Here is a tiny trained network, its code and every weight. The questions are about switching its units off for an input and a class, where a switched-off unit gives its printed mean instead of its output.

import numpy as np


def w(rows, s, z=0):
    codes = np.array(rows[::2]) - 128.0
    scale = np.full(codes.shape[1], s)
    scale[-1] = z or s
    return codes * scale


def norm(h):
    return h / np.sqrt((h * h).mean(-1, keepdims=True) + 1e-5)


def f(y):
    return np.maximum(y, 0)


def log_softmax(a):
    a = a - a.max(-1, keepdims=True)
    return a - np.log(np.exp(a).sum(-1, keepdims=True))


def net(x, mask):
    res = np.array(x, float).reshape(1, 6) / 4 @ E
    u = 0
    for l in range(2):
        y = f(norm(res) @ A[l][:, :-1].T + A[l][:, -1])
        res = res + np.where(mask[u : u + 9], y, B[l][:, -1]) @ B[l][:, :-1]
        u += 9
    return log_softmax(norm(res)[-1] @ U[:, :-1].T + U[:, -1])


A, B = {}, {}
E = w([
[142,113,98,117,141,110,118],'x0',
[132,123,118,124,132,120,125],'x1',
[171,107,182,195,147,38,242],'x2',
[184,195,208,71,162,115,103],'x3',
[116,191,61,65,118,127,229],'x4',
[2,82,159,91,211,80,124],'x5',
],0.0076)
A[0] = w([
[182,168,215,60,191,111,96,26],'0.n0',
[221,136,89,92,60,128,90,53],'0.n1',
[129,68,175,115,134,103,29,124],'0.n2',
[149,160,173,221,107,2,209,2],'0.n3',
[55,89,69,217,90,91,125,39],'0.n4',
[75,135,131,89,130,84,121,14],'0.n5',
[47,51,115,175,77,184,190,108],'0.n6',
[157,167,229,33,142,71,112,14],'0.n7',
[175,60,197,155,107,107,107,102],'0.n8',
],0.0082,0.0037)
B[0] = w([
[58,65,52,102,61,1,83,213],'0.n0',
[155,117,155,160,53,185,177,207],'0.n1',
[83,234,62,180,168,166,134,224],'0.n2',
[191,45,175,64,179,185,130,255],'0.n3',
[118,162,220,126,43,35,77,200],'0.n4',
[82,144,147,110,118,219,203,156],'0.n5',
[166,100,42,84,82,15,101,225],'0.n6',
[155,98,113,134,16,42,107,212],'0.n7',
[141,217,4,221,246,150,114,206],'0.n8',
],0.0077,0.0051)
A[1] = w([
[123,190,86,24,113,104,255,130],'1.n0',
[151,192,182,88,130,84,95,37],'1.n1',
[56,93,168,91,165,80,132,40],'1.n2',
[206,139,111,138,73,85,88,170],'1.n3',
[109,101,175,212,106,125,107,206],'1.n4',
[75,144,87,77,64,125,88,84],'1.n5',
[101,145,113,83,97,217,80,94],'1.n6',
[15,105,149,86,201,72,121,5],'1.n7',
[147,111,168,188,158,26,215,127],'1.n8',
],0.0098,0.0026)
B[1] = w([
[80,202,104,240,223,99,14,250],'1.n0',
[56,42,43,112,80,24,88,150],'1.n1',
[164,185,107,196,54,168,191,195],'1.n2',
[23,171,175,85,43,104,211,253],'1.n3',
[70,239,94,99,200,72,139,177],'1.n4',
[167,37,180,76,184,113,101,248],'1.n5',
[180,2,167,136,250,121,173,196],'1.n6',
[231,205,177,148,6,197,252,225],'1.n7',
[110,31,121,36,161,219,31,240],'1.n8',
],0.0087,0.0068)
U = w([
[91,84,105,78,55,31,106,254],'0',
[179,7,169,73,228,199,122,76],'1',
[99,215,74,219,227,122,59,41],'2',
[168,171,155,157,53,202,247,117],'3',
],0.013,0.0029)

Each question gives the input, the list of numbers given to net, and the class t.
The units are the neurons (one row each of A and B). Each row of codes is followed by its name. A weight is (code - 128) times the scale printed after its matrix; where a second scale follows, it is the last column's (A, B and U).
mask holds one flag per neuron, layer by layer. A switched-off neuron (its flag False) gives its mean, the last column of its row in B, instead of its output. The means were averaged over made-up inputs and are rounded, as every weight is.
A unit's drop is (log p(t) with every unit on - log p(t) with that unit switched off) / (log p(t) with every unit on - log p(t) with every unit switched off).
most important unit: the unit with the biggest drop
top k neurons: the k neurons with the biggest drops, biggest first
k most important neurons of layer l: the k neurons of layer l with the biggest drops, biggest first
input [2,-7,5,6,-8,0], class 2: top neuron	(0.n8)
input [1,-1,-7,-4,-3,7], class 1: top 2 neurons	(1.n5 1.n6)
input [7,-6,-7,8,-3,1], class 0: 2 most important neurons of layer 0	(0.n0 0.n7)
input [-8,-1,-6,6,-2,-4], class 0: 2 most important neurons of layer 0	(0.n0 0.n3)
input [-8,-2,2,-4,4,0], class 0: 3 most important neurons of layer 0	(0.n6 0.n4 0.n2)
input [-7,3,-8,1,-2,6], class 1: 2 most important neurons of layer 1	(1.n6 1.n3)
input [5,6,-6,-3,-7,6], class 2: 2 most important neurons of layer 1	(1.n8 1.n4)
input [-6,6,-3,2,-3,-4], class 3: top 2 neurons	(1.n0 0.n1)
input [0,-5,-4,-4,-5,3], class 2: 4 most important neurons of layer 1	(1.n3 1.n4 1.n8 1.n1)
input [-8,-1,6,-5,7,8], class 3: top 3 neurons	(1.n7 1.n2 0.n8)
input [-4,3,3,4,7,8], class 3: top 2 neurons	(1.n7 1.n2)
input [-3,-6,8,-7,1,-2], class 1: top 2 neurons	(0.n3 1.n8)
input [0,8,-5,2,-5,-7], class 3: top 3 neurons	(1.n0 0.n1 1.n8)
input [-5,-7,-2,5,-1,2], class 0: most important unit	0.n7
input [-7,8,0,-6,2,7], class 3: top 2 neurons	(1.n7 1.n2)
input [-8,5,-7,-2,7,2], class 1: top 2 neurons	(1.n6 1.n5)
input [-7,-2,-6,-2,8,2], class 2: 2 most important neurons of layer 1	(1.n0 1.n8)
input [1,-7,6,5,1,0], class 1: 2 most important neurons of layer 1	(1.n8 1.n4)
input [-5,5,8,-8,0,-5], class 0: 2 most important neurons of layer 0	(0.n6 0.n4)
input [4,-2,-2,-6,7,-3], class 2: most important unit	1.n0
input [-4,5,6,6,-1,-3], class 0: top 3 neurons	(0.n7 0.n0 1.n3)
input [-1,-2,4,-3,-3,5], class 3: 3 most important neurons of layer 1	(1.n7 1.n2 1.n5)
input [3,-7,-6,-5,-7,2], class 2: 3 most important neurons of layer 0	(0.n2 0.n3 0.n0)
input [-6,-2,6,-8,-5,-3], class 0: top 2 neurons	(0.n6 0.n4)
input [7,-5,-1,8,-6,5], class 0: top 2 neurons	(0.n7 0.n0)
input [-4,-4,-5,2,2,-4], class 1: top 2 neurons	(1.n6 1.n7)
input [-6,1,3,1,-1,1], class 1: most important unit	0.n3
input [-5,-5,3,1,-2,-2], class 1: top 2 neurons	(0.n3 1.n0)
input [7,7,2,8,-7,3], class 0: top 3 neurons	(0.n7 0.n0 1.n0)
input [-4,7,-7,-5,8,4], class 2: 2 most important neurons of layer 0	(0.n3 0.n6)
